Known rows:
[  0   4  10  14   0   7  -9  -1  -5  -6   3  -1  -7   1  -3   3  14  -9
 -12 -14 -12] : klagu
[ 22  20   1 -10  -2 -13  -5  -1   0   3 -19   0  -5  12   1  -5  -9   7
   6  -5  -5] : bredavo
[  8   7  -4 -10   3  -4  14 -12   0   0   4  -5  14   6 -20 -12  12   0
   1   6   3] : vostos
[  3  11   4  13   0   6  -2 -13   0   2   6  24   8   6   9   9   8  16
  -4  -9  -2] : tuskim
[  8   6  12  13   1  10  -5 -13   3  -1   3  17  13   2  14  13   3  12
  -5  -8  -2] : fofla
[  6   2   7  12   3   3  -4 -13   3   3   4  23  13   3  11   8   4   6
  -4  -9  -3] : plude
[10  6  8  3  2  9 -2 -9 -5  1  9 29  7  8 13  7  1 14 -2 -9  0] : gribror
[  0   6  14  11  -5 -14  -1   3  -7  -2   7  -5  -3  -2 -10   1  10 -15
 -13   1   5] : lebrasis
[  0  10  -6   9   0  -8  24  -4  -7  -2   2 -12  13  -8   6  -9 -18 -15
  -2 -15  13] : vikor
[  9   3  -2 -15  12  22  -1 -13  -5  -6   6   7   9  15 -11  -1   7  -5
  -7  -4  -6] : traplofu
[ -1   3 -10   0   3 -13  21   8   2   1   8  -9   7  -7  -6   6  -4  11
  -3  -7   3] : kipule
[  7   7  13  -3 -10 -12   2   4 -12  -6   9 -12  -7   1  -5  -6  11   3
  -3   3   7] : tiski
[ -1   3  -9  -7   3  19   9  -1  -3  -2   4   7  -5   3   4   9  -9   7
  -9 -16   0] : zokle
[  7   6  15  10  -9  -8   4   2  -2  -7   4 -13  -2  -5  -5   2  15  -3
  -9   5   0] : klakon
[ 26  14   3 -14   5 -14  -1  -1   6  -6   1   3  -7  -2  -2  -1  -1   5
   4   2  -4] : teplidar
[ 11   5   2  23 -16  12   2 -11  -4  -6   9   1   5   4 -11  -4 -17   4
  -1  -8 -16] : tefo

Facts:
betrik: Ψ c; Ξ 305; Λ h
braplas: Ψ a; Ξ 222; Λ i
bredavo: Ψ b; Ξ 184; Λ l
brerol: Ψ c; Ξ 334; Λ l
drabres: Ψ a; Ξ 357; Λ h
drotipen: Ψ g; Ξ 305; Λ l
fleson: Ψ e; Ξ 334; Λ i
fofla: Ψ f; Ξ 305; Λ j
fonidrus: Ψ f; Ξ 305; Λ k
gefliplo: Ψ a; Ξ 305; Λ h
gribror: Ψ b; Ξ 305; Λ j
grodrin: Ψ a; Ξ 184; Λ l
kiplosin: Ψ f; Ξ 643; Λ h
kipule: Ψ d; Ξ 222; Λ h
klagu: Ψ a; Ξ 305; Λ k
klakon: Ψ f; Ξ 222; Λ k
klebrim: Ψ c; Ξ 222; Λ h
kostu: Ψ b; Ξ 334; Λ i
lagil: Ψ d; Ξ 305; Λ j
lebrasis: Ψ a; Ξ 357; Λ k
nudinik: Ψ a; Ξ 643; Λ j
nugavus: Ψ b; Ξ 643; Λ i
plude: Ψ a; Ξ 305; Λ j
pomal: Ψ a; Ξ 643; Λ h
puple: Ψ c; Ξ 184; Λ j
puzos: Ψ c; Ξ 305; Λ l
ragru: Ψ a; Ξ 222; Λ j
roklok: Ψ a; Ξ 357; Λ l
selo: Ψ a; Ξ 334; Λ j
skagus: Ψ b; Ξ 334; Λ h
sostik: Ψ e; Ξ 643; Λ h
stari: Ψ a; Ξ 184; Λ i
teplidar: Ψ b; Ξ 222; Λ l
tiski: Ψ b; Ξ 643; Λ k
tonoskar: Ψ c; Ξ 305; Λ i
traplofu: Ψ b; Ξ 305; Λ i
trote: Ψ f; Ξ 334; Λ h
tuskim: Ψ e; Ξ 305; Λ j
vikor: Ψ a; Ξ 334; Λ h
voski: Ψ a; Ξ 305; Λ l
vostos: Ψ e; Ξ 643; Λ i
zaplo: Ψ f; Ξ 305; Λ h
zeplim: Ψ d; Ξ 643; Λ j
zokle: Ψ b; Ξ 305; Λ h

Rows:
[ 19  14   2   4  11   0 -11  -8  11  -5  -6  10  -4  -4   3   5  -3  -4
  -7 -10 -21] -> voski
[ 12  13   3  -5   7   5  14 -17 -15  -8   6  -7  16   9 -12 -19  -5 -20
   4  -4  14] -> kostu
[  1   2  -4  -7  11   6   3 -19  -4  -8   1   0  15  13 -17   6   8   0
  -9  -5 -16] -> tonoskar
[ 13   3  -2 -21   5   0  10  -7  -3  -2   6  -4  10   7 -18 -12   8   1
   1   8   7] -> nugavus
[  5  19  -3   0   6   2  15 -20 -14  -6   5 -14  21   8 -14 -19   1 -16
   2  -3   8] -> fleson
[  2  -2  -8   0  -4  -9  16   4   4   4   0  -8   7 -13   0  -3  -5   3
  -4  -5   9] -> pomal
[  9  15  13  21  -1 -16  15 -13  -9   0   8   8  22  -1  14 -12  -9  -9
   5 -10  14] -> selo
[  5   4   7  12  -1 -30   9  -8  -4   5  11  12  17   3   3  -1   7  14
   5   0   7] -> zeplim
[ -2   0  -9   5   3  11   7   0   5  -1  -1   3   2  -3   5   8  -8   0
 -15 -19  -7] -> gefliplo
[  1  13  -1   7  -4   0  27  -8  -9  -6   0 -22  14 -10   7  -6 -18  -9
  -4 -14  18] -> trote
[  1  10   7   9 -10 -25   8  -9  -7   5  -9   8  16  19   4   6   2  17
   6  -7   1] -> puple
[ 20  15   1   3  -4 -20  -5  -2   6   4 -21  -5   1   7   0  -6  -5  -4
   4  -3  -8] -> grodrin
[ -7   5 -11   0   5   4  14  -4  -4  -4   0   2   3   1   1  15  -8  11
 -11 -17  -9] -> betrik
[  1  14  -3   0   1  -1  25  -1 -15  -6   5 -11   5  -4   8  -9 -20  -8
   2 -13  19] -> skagus
[-3  8 -9 -6 -6 -6 22  1  0  3  2 -7  2 -9 -2  1 -3  7 -4 -3 10] -> sostik
[  2   0  -4  -5  -4  -3  20   1   5   0  -4 -15   7 -11   1   4  -6   5
  -7   0  13] -> kiplosin
[  0   7  13  14  -3  11 -10   0  -8  -9   2 -10  -3   0   1  10  14  -5
 -14  -8 -11] -> fonidrus
[  5   3   0  -2  -3   4   1  -8  -2   5 -16  -8  16  20 -13 -10   3 -11
  -3   0  -1] -> stari

